Below are the code and all the weights of a small trained network. Each question names an input and a class and asks about switching units off, where a switched-off unit gives its printed mean instead of its output.

import numpy as np


def w(rows, s, z=0):
    codes = np.array(rows[::2]) - 128.0
    scale = np.full(codes.shape[1], s)
    scale[-1] = z or s
    return codes * scale


def f(y):
    return y / 2 * (1 + np.tanh(0.7978845608 * (y + 0.044715 * y**3)))


def log_softmax(a):
    a = a - a.max(-1, keepdims=True)
    return a - np.log(np.exp(a).sum(-1, keepdims=True))


def net(x, mask):
    res = np.array(x, float).reshape(1, 5) / 4 @ E
    y = f(res @ A[0][:, :-1].T + A[0][:, -1])
    res = res + np.where(mask, y, B[0][:, -1]) @ B[0][:, :-1]
    return log_softmax(res[-1] @ U[:, :-1].T + U[:, -1])


A, B = {}, {}
E = w([
[124,54,123,182],'x0',
[185,159,154,123],'x1',
[116,128,101,129],'x2',
[141,142,21,126],'x3',
[6,130,156,127],'x4',
],0.012)
A[0] = w([
[122,112,38,87,254],'neuron 1',
[132,110,129,115,128],'neuron 2',
[106,178,85,192,114],'neuron 3',
[168,67,118,178,210],'neuron 4',
[4,164,174,160,211],'neuron 5',
[77,95,111,161,232],'neuron 6',
],0.014,0.0056)
B[0] = w([
[36,246,83,112,223],'neuron 1',
[119,154,133,140,129],'neuron 2',
[92,160,102,154,150],'neuron 3',
[64,120,30,51,205],'neuron 4',
[133,61,102,73,247],'neuron 5',
[147,101,105,88,192],'neuron 6',
],0.013)
U = w([
[142,80,144,69,191],'0',
[134,140,183,150,59],'1',
[149,117,137,195,2],'2',
[104,157,176,126,56],'3',
[93,188,6,101,160],'4',
[199,183,189,138,212],'5',
],0.014,0.0085)

Each question gives the input, the list of numbers given to net, and the class t.
The units are the neurons (one row each of A and B). Each row of codes is followed by its name. A weight is (code - 128) times the scale printed after its matrix; where a second scale follows, it is the last column's (A, B and U).
mask holds one flag per neuron, in row order. A switched-off neuron (its flag False) gives its mean, the last column of its row in B, instead of its output. The means were averaged over made-up inputs and are rounded, as every weight is.
A unit's drop is (log p(t) with every unit on - log p(t) with that unit switched off) / (log p(t) with every unit on - log p(t) with every unit switched off).
The circuit of an input: a set's keep is (log p(t) with only the set's units on - log p(t) with every unit switched off) / (log p(t) with every unit on - log p(t) with every unit switched off). Starting from all 6 units, units are removed one at a time, each time the one whose removal leaves the highest keep (on an exact tie, the one counted first), for as long as the keep stays at least 0.8.
units of the circuit, in order: the units of the circuit, biggest drop first
most important unit: the unit with the biggest drop
k most important neurons: the k neurons with the biggest drops, biggest first
drop of u: that unit's drop, to one decimal
input [2,4,-6,-2,0], class 5: most important unit : neuron 5
input [-2,5,-3,-3,-2], class 5: units of the circuit, in order : (neuron 5; neuron 4)
input [-1,4,6,-4,-3], class 5: 3 most important neurons : (neuron 5; neuron 1; neuron 4)
input [2,0,-8,-3,-2], class 0: 3 most important neurons : (neuron 1; neuron 3; neuron 4)
input [-8,-4,4,-5,-5], class 5: 3 most important neurons : (neuron 4; neuron 5; neuron 1)
input [4,0,2,-3,-1], class 0: 2 most important neurons : (neuron 1; neuron 3)
input [1,4,-3,-8,-1], class 5: 3 most important neurons : (neuron 5; neuron 4; neuron 6)
input [-1,0,6,-8,-6], class 5: 3 most important neurons : (neuron 5; neuron 1; neuron 6)
input [-5,1,-8,-8,-3], class 5: 2 most important neurons : (neuron 4; neuron 5)
input [5,0,8,-3,2], class 0: drop of neuron 1 : 0.7
input [-1,8,5,-3,-3], class 5: drop of neuron 5 : 0.2
input [-4,3,-1,0,8], class 0: drop of neuron 1 : 0.1
input [7,3,5,-3,2], class 0: drop of neuron 1 : 1.3
input [-5,5,-4,-8,4], class 0: most important neuron : (neuron 5)
